Here is a tiny trained network, its code and every weight. The questions are about switching its units off for an input and a class, where a switched-off unit gives its printed mean instead of its output.

import numpy as np


def w(rows, s, z=0):
    codes = np.array(rows[::2]) - 128.0
    scale = np.full(codes.shape[1], s)
    scale[-1] = z or s
    return codes * scale


def norm(h):
    return h / np.sqrt((h * h).mean(-1, keepdims=True) + 1e-5)


def f(y):
    return y / 2 * (1 + np.tanh(0.7978845608 * (y + 0.044715 * y**3)))


def log_softmax(a):
    a = a - a.max(-1, keepdims=True)
    return a - np.log(np.exp(a).sum(-1, keepdims=True))


def net(x, mask):
    res = np.array(x, float).reshape(1, 4) / 4 @ E
    u = 0
    for l in range(4):
        y = f(norm(res) @ A[l][:, :-1].T + A[l][:, -1])
        res = res + np.where(mask[u : u + 5], y, B[l][:, -1]) @ B[l][:, :-1]
        u += 5
    return log_softmax(norm(res)[-1] @ U[:, :-1].T + U[:, -1])


A, B = {}, {}
E = w([
[67,77,71,101,186,74],'x0',
[202,95,92,89,124,159],'x1',
[149,107,154,103,201,148],'x2',
[6,83,146,85,84,164],'x3',
],0.012)
A[0] = w([
[190,95,88,121,181,44,150],'0.n0',
[82,128,45,147,59,176,4],'0.n1',
[138,206,148,255,70,108,96],'0.n2',
[110,125,7,124,196,63,108],'0.n3',
[186,179,128,143,92,227,210],'0.n4',
],0.0064,0.0031)
B[0] = w([
[128,227,157,149,87,49,245],'0.n0',
[92,155,133,140,192,54,130],'0.n1',
[202,125,80,178,171,121,229],'0.n2',
[58,165,12,77,85,116,236],'0.n3',
[150,194,145,154,152,138,252],'0.n4',
],0.011,0.0036)
A[1] = w([
[129,150,114,139,52,255,252],'1.n0',
[117,77,121,58,141,206,136],'1.n1',
[118,85,139,90,189,171,176],'1.n2',
[166,127,173,137,171,77,63],'1.n3',
[171,190,65,168,31,76,190],'1.n4',
],0.009,0.0031)
B[1] = w([
[123,254,169,141,232,19,203],'1.n0',
[97,80,148,83,66,34,156],'1.n1',
[189,80,142,74,52,97,146],'1.n2',
[170,174,143,206,94,161,142],'1.n3',
[131,123,165,92,185,160,254],'1.n4',
],0.0086,0.0075)
A[2] = w([
[41,172,189,163,180,142,253],'2.n0',
[149,213,52,109,184,72,175],'2.n1',
[178,128,152,183,119,58,252],'2.n2',
[128,248,92,112,164,90,211],'2.n3',
[188,191,138,211,108,170,99],'2.n4',
],0.011,0.0027)
B[2] = w([
[174,133,163,50,62,45,195],'2.n0',
[183,97,204,55,94,99,242],'2.n1',
[186,151,126,162,141,162,184],'2.n2',
[156,55,222,144,12,129,255],'2.n3',
[165,72,144,157,226,162,198],'2.n4',
],0.011,0.013)
A[3] = w([
[99,40,93,148,192,54,103],'3.n0',
[232,197,106,253,166,175,91],'3.n1',
[192,171,130,198,158,150,32],'3.n2',
[110,120,233,129,61,48,127],'3.n3',
[64,203,167,200,240,129,1],'3.n4',
],0.0074,0.004)
B[3] = w([
[1,191,80,34,118,186,127],'3.n0',
[5,126,158,176,199,191,179],'3.n1',
[96,92,84,173,187,205,146],'3.n2',
[158,92,146,91,102,107,254],'3.n3',
[203,215,130,171,72,69,119],'3.n4',
],0.01,0.0099)
U = w([
[239,137,217,222,254,172,147],'0',
[227,87,214,44,43,32,247],'1',
[20,53,54,51,129,39,254],'2',
[92,176,46,199,164,175,1],'3',
[109,227,25,166,153,180,1],'4',
],0.0083,0.004)

Each question gives the input, the list of numbers given to net, and the class t.
The units are the neurons (one row each of A and B). Each row of codes is followed by its name. A weight is (code - 128) times the scale printed after its matrix; where a second scale follows, it is the last column's (A, B and U).
mask holds one flag per neuron, layer by layer. A switched-off neuron (its flag False) gives its mean, the last column of its row in B, instead of its output. The means were averaged over made-up inputs and are rounded, as every weight is.
A unit's drop is (log p(t) with every unit on - log p(t) with that unit switched off) / (log p(t) with every unit on - log p(t) with every unit switched off).
The circuit of an input: a set's keep is (log p(t) with only the set's units on - log p(t) with every unit switched off) / (log p(t) with every unit on - log p(t) with every unit switched off). Starting from the 12 units with the biggest drops (on a tie, the unit counted first), units are removed one at a time, each time the one whose removal leaves the highest keep (on an exact tie, the one counted first), for as long as the keep stays at least 0.8.
circuit, biggest first: the units of the circuit, biggest drop first
unit that matters most: the unit with the biggest drop
k most important neurons: the k neurons with the biggest drops, biggest first
top k neurons in layer l: the k neurons of layer l with the biggest drops, biggest first
drop of u: that unit's drop, to one decimal
input [3,4,8,7], class 2: circuit, biggest first	2.n3; 2.n1
input [3,-5,1,4], class 2: circuit, biggest first	2.n3; 2.n1; 1.n0
input [1,5,-8,4], class 2: circuit, biggest first	0.n0; 2.n3; 2.n1
input [7,-7,0,1], class 2: unit that matters most	1.n0
input [6,-2,-6,7], class 2: circuit, biggest first	2.n3; 2.n1
input [-1,-5,-7,-3], class 0: 2 most important neurons	0.n2; 0.n3
input [1,5,-4,4], class 2: top 3 neurons in layer 2	2.n3; 2.n1; 2.n0
input [6,8,4,5], class 2: top 2 neurons in layer 2	2.n3; 2.n1
input [2,6,-1,7], class 2: 3 most important neurons	2.n3; 2.n1; 2.n0
input [-5,0,7,-2], class 0: drop of 0.n3	0.2
input [-8,-6,-4,-2], class 0: drop of 0.n2	0.3
input [4,-1,-7,4], class 2: drop of 2.n1	0.2
input [-8,-3,-8,-4], class 0: drop of 0.n2	0.1
input [8,-3,-7,3], class 2: top neuron in layer 1	1.n0
